Below are the code and all the weights of a small trained network. Each question names an input and a target symbol and asks about switching units off, where a switched-off unit gives its printed mean instead of its output.

import numpy as np


def w(rows, s, z=0):
    codes = np.array(rows[::2]) - 128.0
    scale = np.full(codes.shape[1], s)
    scale[-1] = z or s
    return codes * scale


def norm(h):
    return h / np.sqrt((h * h).mean(-1, keepdims=True) + 1e-5)


def softmax(a):
    e = np.exp(a - a.max(-1, keepdims=True))
    return e / e.sum(-1, keepdims=True)


def log_softmax(a):
    a = a - a.max(-1, keepdims=True)
    return a - np.log(np.exp(a).sum(-1, keepdims=True))


def net(x, mask):
    ids = ['ΓΔΛΞΠΩαεζηθμστφψ'.index(c) for c in x.split()]
    T = len(ids)
    res = E[ids] + P[:T]
    u = 0
    for l in range(3):
        r = norm(res)
        for j in range(3):
            rows = slice(2 * j, 2 * j + 2)
            q, k, v = (r @ M[l][rows].T for M in (Q, K, V))
            z = softmax(np.where(np.tri(T) > 0, q @ k.T / 2**0.5, -1e9)) @ v
            o = O[l][rows]
            res = res + np.where(mask[u + j], z, o[:, -1]) @ o[:, :-1]
        u += 3
    return log_softmax(norm(res)[-1] @ U[:, :-1].T + U[:, -1])


Q, K, V, O = {}, {}, {}, {}
E = w([
[131,141,209,176,151,145,129,93,125,144,145],'Γ',
[157,143,158,200,137,115,149,105,161,145,168],'Δ',
[115,114,140,175,140,99,155,101,182,154,184],'Λ',
[185,65,138,143,110,145,96,130,185,152,92],'Ξ',
[96,77,154,185,102,111,176,43,162,176,96],'Π',
[97,123,120,122,167,183,152,76,158,142,148],'Ω',
[158,142,179,137,59,124,110,111,151,159,130],'α',
[168,138,181,73,160,126,113,96,174,126,191],'ε',
[126,103,126,130,83,77,128,135,167,176,160],'ζ',
[84,93,135,127,209,128,139,89,154,155,150],'η',
[153,77,79,96,137,95,154,1,142,157,98],'θ',
[62,150,156,119,131,153,164,81,140,227,186],'μ',
[122,92,140,152,183,100,60,172,72,161,121],'σ',
[126,33,151,246,86,156,118,109,160,116,129],'τ',
[148,160,146,125,195,95,200,166,169,150,109],'φ',
[94,69,176,105,111,142,201,189,111,146,155],'ψ',
],0.014)
P = w([
[193,133,75,113,132,196,100,137,87,195,135],'0',
[128,89,169,138,157,115,120,93,194,240,169],'1',
[125,94,175,127,144,85,115,98,187,225,171],'2',
[118,80,192,120,133,88,100,99,204,205,131],'3',
[115,87,186,125,134,62,112,105,194,183,136],'4',
[103,101,201,132,129,49,118,115,175,169,129],'5',
[110,112,203,122,128,42,121,123,169,140,142],'6',
[99,112,203,117,131,36,112,138,173,120,138],'7',
[75,118,199,112,129,32,124,140,158,96,136],'8',
[59,116,188,107,142,29,116,139,151,75,124],'9',
[71,119,193,107,123,49,98,143,150,43,96],'10',
[42,120,200,104,131,27,107,140,158,25,90],'11',
[22,121,212,86,112,28,102,140,166,2,75],'12',
],0.0092)
Q[0] = w([
[44,64,195,141,109,63,109,76,149,127,196],'0.h0',
[144,133,104,98,72,128,84,71,67,113,148],'0.h0',
[140,148,90,146,160,105,159,64,219,127,143],'0.h1',
[107,187,150,156,196,78,71,103,172,129,104],'0.h1',
[79,30,184,166,167,30,2,117,135,109,212],'0.h2',
[189,157,1,170,48,213,121,97,11,128,230],'0.h2',
],0.0082)
K[0] = w([
[185,174,94,129,133,159,133,164,105,130,116],'0.h0',
[127,128,145,151,171,119,164,166,208,127,103],'0.h0',
[126,145,137,93,93,140,188,118,139,92,111],'0.h1',
[96,152,123,77,154,139,146,184,129,175,138],'0.h1',
[101,160,150,104,137,92,160,179,154,2,68],'0.h2',
[190,163,76,139,137,194,113,75,140,242,156],'0.h2',
],0.011)
V[0] = w([
[213,189,140,240,157,100,165,123,184,126,172],'0.h0',
[70,37,179,182,161,169,152,93,174,119,202],'0.h0',
[131,82,100,198,177,77,70,90,135,140,115],'0.h1',
[120,72,132,81,163,41,182,154,147,177,172],'0.h1',
[136,133,145,84,130,163,254,205,152,137,100],'0.h2',
[84,20,166,133,48,180,123,143,54,95,184],'0.h2',
],0.0072)
O[0] = w([
[82,105,177,116,164,141,180,198,254,168,141,145],'0.h0',
[94,122,175,148,195,107,25,112,203,55,108,112],'0.h0',
[71,174,124,144,187,87,185,135,172,87,82,164],'0.h1',
[57,72,148,115,89,116,98,162,228,159,92,245],'0.h1',
[127,63,195,100,154,235,189,173,72,149,39,168],'0.h2',
[215,47,153,139,191,67,181,146,118,140,231,110],'0.h2',
],0.0072,0.012)
Q[1] = w([
[4,22,203,88,112,46,63,120,123,197,99],'1.h0',
[162,124,69,133,30,118,128,145,79,79,121],'1.h0',
[128,152,64,170,213,131,75,132,2,194,123],'1.h1',
[180,179,43,151,137,135,156,88,9,129,150],'1.h1',
[193,184,46,115,112,208,149,82,95,12,94],'1.h2',
[21,94,200,140,144,94,118,140,188,209,84],'1.h2',
],0.0067)
K[1] = w([
[170,127,6,48,54,134,111,160,2,156,153],'1.h0',
[124,150,187,231,198,130,173,61,124,92,130],'1.h0',
[82,133,138,105,54,72,177,153,197,117,77],'1.h1',
[92,131,160,129,48,45,138,212,167,159,165],'1.h1',
[77,77,211,118,87,68,138,59,188,123,116],'1.h2',
[194,183,38,139,109,168,104,188,111,134,152],'1.h2',
],0.0083)
V[1] = w([
[52,176,153,122,119,172,148,2,106,128,160],'1.h0',
[45,141,108,140,97,43,213,91,152,203,81],'1.h0',
[248,200,59,147,188,178,177,77,181,80,105],'1.h1',
[151,141,124,77,55,102,177,155,188,79,132],'1.h1',
[72,121,99,132,187,163,151,157,60,106,54],'1.h2',
[115,239,91,77,186,113,82,188,85,121,165],'1.h2',
],0.0071)
O[1] = w([
[131,153,250,134,124,118,111,89,76,129,127,4],'1.h0',
[92,74,136,118,88,112,125,105,82,151,195,151],'1.h0',
[70,154,87,178,151,161,157,106,93,156,154,133],'1.h1',
[88,150,170,154,136,104,138,140,122,133,75,3],'1.h1',
[181,91,147,145,203,122,162,125,121,117,118,107],'1.h2',
[117,103,130,92,142,106,150,53,172,162,98,163],'1.h2',
],0.012,0.0037)
Q[2] = w([
[107,95,180,120,77,142,65,74,214,203,144],'2.h0',
[70,105,210,129,80,132,119,152,158,75,151],'2.h0',
[93,96,175,128,146,118,113,83,167,138,116],'2.h1',
[210,154,56,151,135,168,145,170,81,114,127],'2.h1',
[163,175,107,83,94,247,180,107,16,65,42],'2.h2',
[164,189,90,144,95,89,149,86,174,109,164],'2.h2',
],0.013)
K[2] = w([
[123,86,135,94,115,77,104,194,95,10,114],'2.h0',
[134,143,102,164,155,112,127,133,134,37,121],'2.h0',
[143,162,88,150,154,172,121,98,119,158,146],'2.h1',
[103,74,194,91,142,80,135,150,185,120,98],'2.h1',
[198,194,135,89,176,139,145,81,213,255,102],'2.h2',
[137,121,86,172,167,89,63,122,227,63,106],'2.h2',
],0.012)
V[2] = w([
[184,106,83,169,137,120,19,165,118,109,99],'2.h0',
[116,123,124,199,226,108,100,175,87,88,112],'2.h0',
[204,175,199,132,145,178,53,139,124,181,104],'2.h1',
[34,85,157,35,213,118,39,102,160,100,64],'2.h1',
[174,74,114,254,21,168,135,31,198,89,139],'2.h2',
[140,118,120,200,41,151,208,197,128,116,151],'2.h2',
],0.008)
O[2] = w([
[182,139,67,124,87,122,54,114,153,167,136,109],'2.h0',
[151,111,114,218,167,98,39,133,145,227,120,62],'2.h0',
[181,124,169,111,121,190,120,166,165,160,140,100],'2.h1',
[62,87,85,96,148,190,78,153,40,101,129,69],'2.h1',
[118,72,154,199,97,209,145,70,167,2,101,8],'2.h2',
[188,101,113,184,104,141,151,196,92,109,111,218],'2.h2',
],0.0094,0.0018)
U = w([
[120,97,99,132,84,227,129,104,151,194,210,255],'Γ',
[85,126,147,124,161,88,127,169,173,93,122,141],'Δ',
[69,148,152,92,215,50,92,191,139,15,113,120],'Λ',
[89,173,38,196,152,160,166,171,117,121,149,99],'Ξ',
[132,69,147,223,128,128,115,114,172,30,143,74],'Π',
[152,170,165,155,232,171,118,89,136,134,130,89],'Ω',
[180,215,164,140,76,90,189,132,173,120,117,94],'α',
[62,153,145,106,85,206,105,147,127,172,3,108],'ε',
[99,118,93,91,3,120,133,170,116,93,191,86],'ζ',
[87,78,92,123,166,221,59,111,75,119,182,87],'η',
[103,136,162,188,88,101,130,88,31,142,143,129],'θ',
[154,163,188,51,112,169,92,116,140,75,183,99],'μ',
[144,96,84,73,148,91,170,37,123,97,90,135],'σ',
[115,149,83,132,123,44,54,97,168,208,196,110],'τ',
[174,36,146,123,174,131,174,181,99,184,144,121],'φ',
[213,129,68,125,117,168,84,156,132,100,123,133],'ψ',
],0.0062,0.0092)

Each question gives the input, a string of symbols that net reads in full, and the target symbol t.
The units are the heads (2 rows each of Q, K, V and O). Each row of codes is followed by its name. A weight is (code - 128) times the scale printed after its matrix; where a second scale follows, it is the last column's (O and U).
mask holds one flag per head, layer by layer. A switched-off head (its flag False) gives its mean, the last column of its rows in O, instead of its output. The means were averaged over made-up inputs and are rounded, as every weight is.
A unit's drop is (log p(t) with every unit on - log p(t) with that unit switched off) / (log p(t) with every unit on - log p(t) with every unit switched off).
The circuit of an input: a set's keep is (log p(t) with only the set's units on - log p(t) with every unit switched off) / (log p(t) with every unit on - log p(t) with every unit switched off). Starting from all 9 units, units are removed one at a time, each time the one whose removal leaves the highest keep (on an exact tie, the one counted first), for as long as the keep stays at least 0.8.
circuit, biggest first: the units of the circuit, biggest drop first
most important unit: the unit with the biggest drop
which heads matter: for each layer, one digit per head in row order, 1 if its drop is at least 0.15 and else 0, layers parted by /
input ε ζ Γ ζ Λ θ φ, target ε: most important unit -> 0.h2
input τ Ω ζ τ η σ σ σ ζ ε, target τ: circuit, biggest first -> (2.h0, 0.h2)
input φ Ξ Γ ε σ ζ ψ σ μ ψ σ Λ, target φ: circuit, biggest first -> (0.h2, 1.h2)
input φ Ω Π Ξ θ φ σ τ τ Γ ψ α, target φ: which heads matter -> 001 / 000 / 000
input ε Π η ψ σ μ Ω Ξ φ Ξ φ σ, target ε: which heads matter -> 011 / 000 / 000
input Π Γ σ σ σ φ ε θ τ σ Ξ, target Π: circuit, biggest first -> (2.h2, 0.h2)
input Γ Γ Δ θ Π Ξ Λ φ φ ε Ω μ Ξ, target Γ: circuit, biggest first -> (0.h1, 0.h0, 1.h0, 1.h1)
input φ ψ σ, target φ: which heads matter -> 001 / 001 / 000
input φ φ φ Ξ η Γ φ μ φ ε Ω ψ Ω, target φ: circuit, biggest first -> (0.h2, 2.h2)
input Ω ζ Λ σ ζ Π φ ζ, target ε: which heads matter -> 011 / 100 / 000
input ζ ζ ε ζ η Ω σ Λ φ θ Γ θ Λ, target ζ: circuit, biggest first -> (1.h2, 1.h0)
input Ξ σ Γ η σ Γ Γ σ Ω, target Ξ: circuit, biggest first -> (0.h1, 1.h1, 1.h2)
input σ σ μ Λ Γ μ ψ Γ Ξ θ Γ, target σ: circuit, biggest first -> (1.h2, 0.h1, 0.h0)
input ζ θ ψ σ Π Γ, target ζ: most important unit -> 1.h2
input Γ ζ Ξ Λ η η Π σ Π σ σ Δ, target Γ: which heads matter -> 110 / 100 / 010
input Γ φ ψ μ ψ ζ Π φ Ξ σ α, target Γ: circuit, biggest first -> (0.h1, 1.h1)
input Γ σ ψ η Γ μ φ σ φ Ξ φ θ, target Γ: which heads matter -> 110 / 110 / 010
input ζ σ η Γ θ η α α ζ ε, target ζ: which heads matter -> 000 / 101 / 000
input α σ φ Π Δ Π φ σ Ω Δ ζ, target α: which heads matter -> 010 / 000 / 010
input θ Ω Ξ ε μ σ Γ Δ Γ Δ, target θ: most important unit -> 1.h0
input φ σ ψ Π Π, target φ: circuit, biggest first -> (0.h2, 1.h2)
input σ θ Π α, target σ: which heads matter -> 010 / 001 / 000
input τ φ φ ψ ψ α ζ Π σ σ σ, target τ: circuit, biggest first -> (0.h2, 2.h0)
input Ω φ ζ η ε σ φ Π, target ε: which heads matter -> 001 / 100 / 000
input α ε σ ψ φ Γ Δ Γ, target α: which heads matter -> 110 / 000 / 010
input Γ Ξ σ μ φ φ σ Λ μ Π ζ α, target Γ: which heads matter -> 110 / 110 / 010
input ε Γ σ Ξ φ σ θ ψ Γ φ, target ε: most important unit -> 0.h1
input ψ ε φ θ φ Γ, target ε: which heads matter -> 001 / 000 / 000
